Below are the code and all the weights of a small trained network. Each question names an input and a class and asks about switching units off, where a switched-off unit gives its printed mean instead of its output.

import numpy as np


def w(rows, s, z=0):
    codes = np.array(rows[::2]) - 128.0
    scale = np.full(codes.shape[1], s)
    scale[-1] = z or s
    return codes * scale


def norm(h):
    return h / np.sqrt((h * h).mean(-1, keepdims=True) + 1e-5)


def f(y):
    return np.maximum(y, 0)


def log_softmax(a):
    a = a - a.max(-1, keepdims=True)
    return a - np.log(np.exp(a).sum(-1, keepdims=True))


def net(x, mask):
    res = np.array(x, float).reshape(1, 2) / 4 @ E
    u = 0
    for l in range(2):
        y = f(norm(res) @ A[l][:, :-1].T + A[l][:, -1])
        res = res + np.where(mask[u : u + 11], y, B[l][:, -1]) @ B[l][:, :-1]
        u += 11
    return log_softmax(norm(res)[-1] @ U[:, :-1].T + U[:, -1])


A, B = {}, {}
E = w([
[111,132,157,187,212,174,127,187],'x0',
[206,147,2,122,182,132,85,128],'x1',
],0.018)
A[0] = w([
[186,197,168,21,122,50,141,75,3],'0.n1',
[94,151,70,131,130,191,89,100,128],'0.n2',
[118,94,98,105,106,135,137,210,77],'0.n3',
[140,124,146,254,182,167,44,87,190],'0.n4',
[115,101,160,112,167,121,81,66,41],'0.n5',
[118,65,166,84,90,37,230,149,181],'0.n6',
[46,163,156,185,102,178,168,173,182],'0.n7',
[254,131,106,97,181,135,79,86,131],'0.n8',
[92,130,91,75,48,235,36,64,98],'0.n9',
[92,104,105,137,126,61,110,187,94],'0.n10',
[229,89,176,152,94,146,104,162,79],'0.n11',
],0.0066,0.0047)
B[0] = w([
[185,44,220,140,159,178,21,128,181],'0.n1',
[105,130,159,94,164,62,153,151,172],'0.n2',
[127,71,123,127,146,106,116,93,128],'0.n3',
[189,68,170,107,55,86,48,78,231],'0.n4',
[119,229,172,175,89,124,160,153,128],'0.n5',
[154,156,2,45,195,117,135,179,254],'0.n6',
[183,145,17,73,118,143,114,215,243],'0.n7',
[95,206,147,126,142,28,253,180,243],'0.n8',
[145,81,187,204,126,78,53,160,187],'0.n9',
[96,154,147,79,142,125,139,114,128],'0.n10',
[86,143,131,112,104,115,42,80,128],'0.n11',
],0.007,0.0061)
A[1] = w([
[124,122,159,186,154,178,122,133,2],'1.n1',
[99,131,169,132,115,141,185,114,30],'1.n2',
[117,135,155,191,167,154,127,153,32],'1.n3',
[92,113,167,111,97,128,155,134,126],'1.n4',
[73,131,158,127,104,139,166,138,98],'1.n5',
[115,135,171,150,130,88,131,126,123],'1.n6',
[113,132,170,140,121,93,161,132,107],'1.n7',
[102,129,133,132,131,143,145,113,48],'1.n8',
[125,131,130,117,65,107,140,5,49],'1.n9',
[156,123,133,104,127,113,119,152,213],'1.n10',
[113,141,116,164,118,139,126,134,70],'1.n11',
],0.025,0.0053)
B[1] = w([
[115,56,193,133,86,106,55,129,159],'1.n1',
[146,164,45,128,188,135,195,123,152],'1.n2',
[105,72,204,100,27,77,90,52,177],'1.n3',
[179,158,73,151,167,94,115,118,189],'1.n4',
[207,189,68,153,210,59,149,143,177],'1.n5',
[101,110,92,89,113,180,126,125,148],'1.n6',
[74,126,68,79,85,244,157,129,163],'1.n7',
[117,118,109,123,157,125,116,141,129],'1.n8',
[104,58,249,181,135,143,58,150,203],'1.n9',
[77,131,146,132,117,178,169,127,251],'1.n10',
[144,122,132,126,152,124,103,135,129],'1.n11',
],0.013,0.015)
U = w([
[127,36,230,127,100,78,18,124,214],'0',
[185,195,21,133,216,59,137,145,175],'1',
[7,115,102,72,91,226,178,152,134],'2',
[102,168,119,178,110,153,116,61,35],'3',
[118,191,142,151,113,158,105,79,1],'4',
],0.018,0.0061)

Each question gives the input, the list of numbers given to net, and the class t.
The units are the neurons (one row each of A and B). Each row of codes is followed by its name. A weight is (code - 128) times the scale printed after its matrix; where a second scale follows, it is the last column's (A, B and U).
mask holds one flag per neuron, layer by layer. A switched-off neuron (its flag False) gives its mean, the last column of its row in B, instead of its output. The means were averaged over made-up inputs and are rounded, as every weight is.
A unit's drop is (log p(t) with every unit on - log p(t) with that unit switched off) / (log p(t) with every unit on - log p(t) with every unit switched off).
The circuit of an input: a set's keep is (log p(t) with only the set's units on - log p(t) with every unit switched off) / (log p(t) with every unit on - log p(t) with every unit switched off). Starting from the 12 units with the biggest drops (on a tie, the unit counted first), units are removed one at a time, each time the one whose removal leaves the highest keep (on an exact tie, the one counted first), for as long as the keep stays at least 0.8.
circuit, biggest first: the units of the circuit, biggest drop first
unit that matters most: the unit with the biggest drop
top k neurons: the k neurons with the biggest drops, biggest first
k most important neurons of layer l: the k neurons of layer l with the biggest drops, biggest first
drop when u is switched off: that unit's drop, to one decimal
input [-7,-8], class 1: circuit, biggest first -> 1.n5, 1.n4
input [6,-8], class 1: circuit, biggest first -> 1.n5
input [6,-7], class 1: 2 most important neurons of layer 1 -> 1.n5, 1.n2
input [-3,-1], class 2: top 2 neurons -> 0.n6, 0.n4
input [4,4], class 0: top 4 neurons -> 0.n6, 0.n7, 1.n5, 1.n7
input [7,7], class 0: circuit, biggest first -> 0.n6, 1.n3
input [6,6], class 0: top 4 neurons -> 0.n6, 0.n7, 1.n3, 1.n5
input [8,8], class 0: top 3 neurons -> 0.n6, 1.n3, 0.n7
input [0,-3], class 2: top 2 neurons -> 0.n6, 0.n7
input [-7,6], class 0: top 2 neurons -> 1.n9, 0.n6
input [3,0], class 2: 2 most important neurons of layer 0 -> 0.n7, 0.n4
input [4,2], class 0: top 2 neurons -> 0.n6, 1.n7
input [-1,3], class 2: 2 most important neurons of layer 1 -> 1.n5, 1.n4
input [2,0], class 2: unit that matters most -> 1.n9
input [-4,3], class 0: top 2 neurons -> 0.n6, 0.n7
input [-3,2], class 2: 2 most important neurons of layer 0 -> 0.n8, 0.n4
input [-2,3], class 2: top 4 neurons -> 0.n6, 0.n7, 1.n5, 1.n4
input [-5,-6], class 1: 2 most important neurons of layer 1 -> 1.n5, 1.n4
input [-2,-2], class 2: drop when 0.n6 is switched off -> 0.6
input [4,-8], class 1: drop when 1.n5 is switched off -> 0.4
input [-1,2], class 2: drop when 1.n6 is switched off -> 0.0
input [-2,0], class 2: most important neuron of layer 1 -> 1.n9
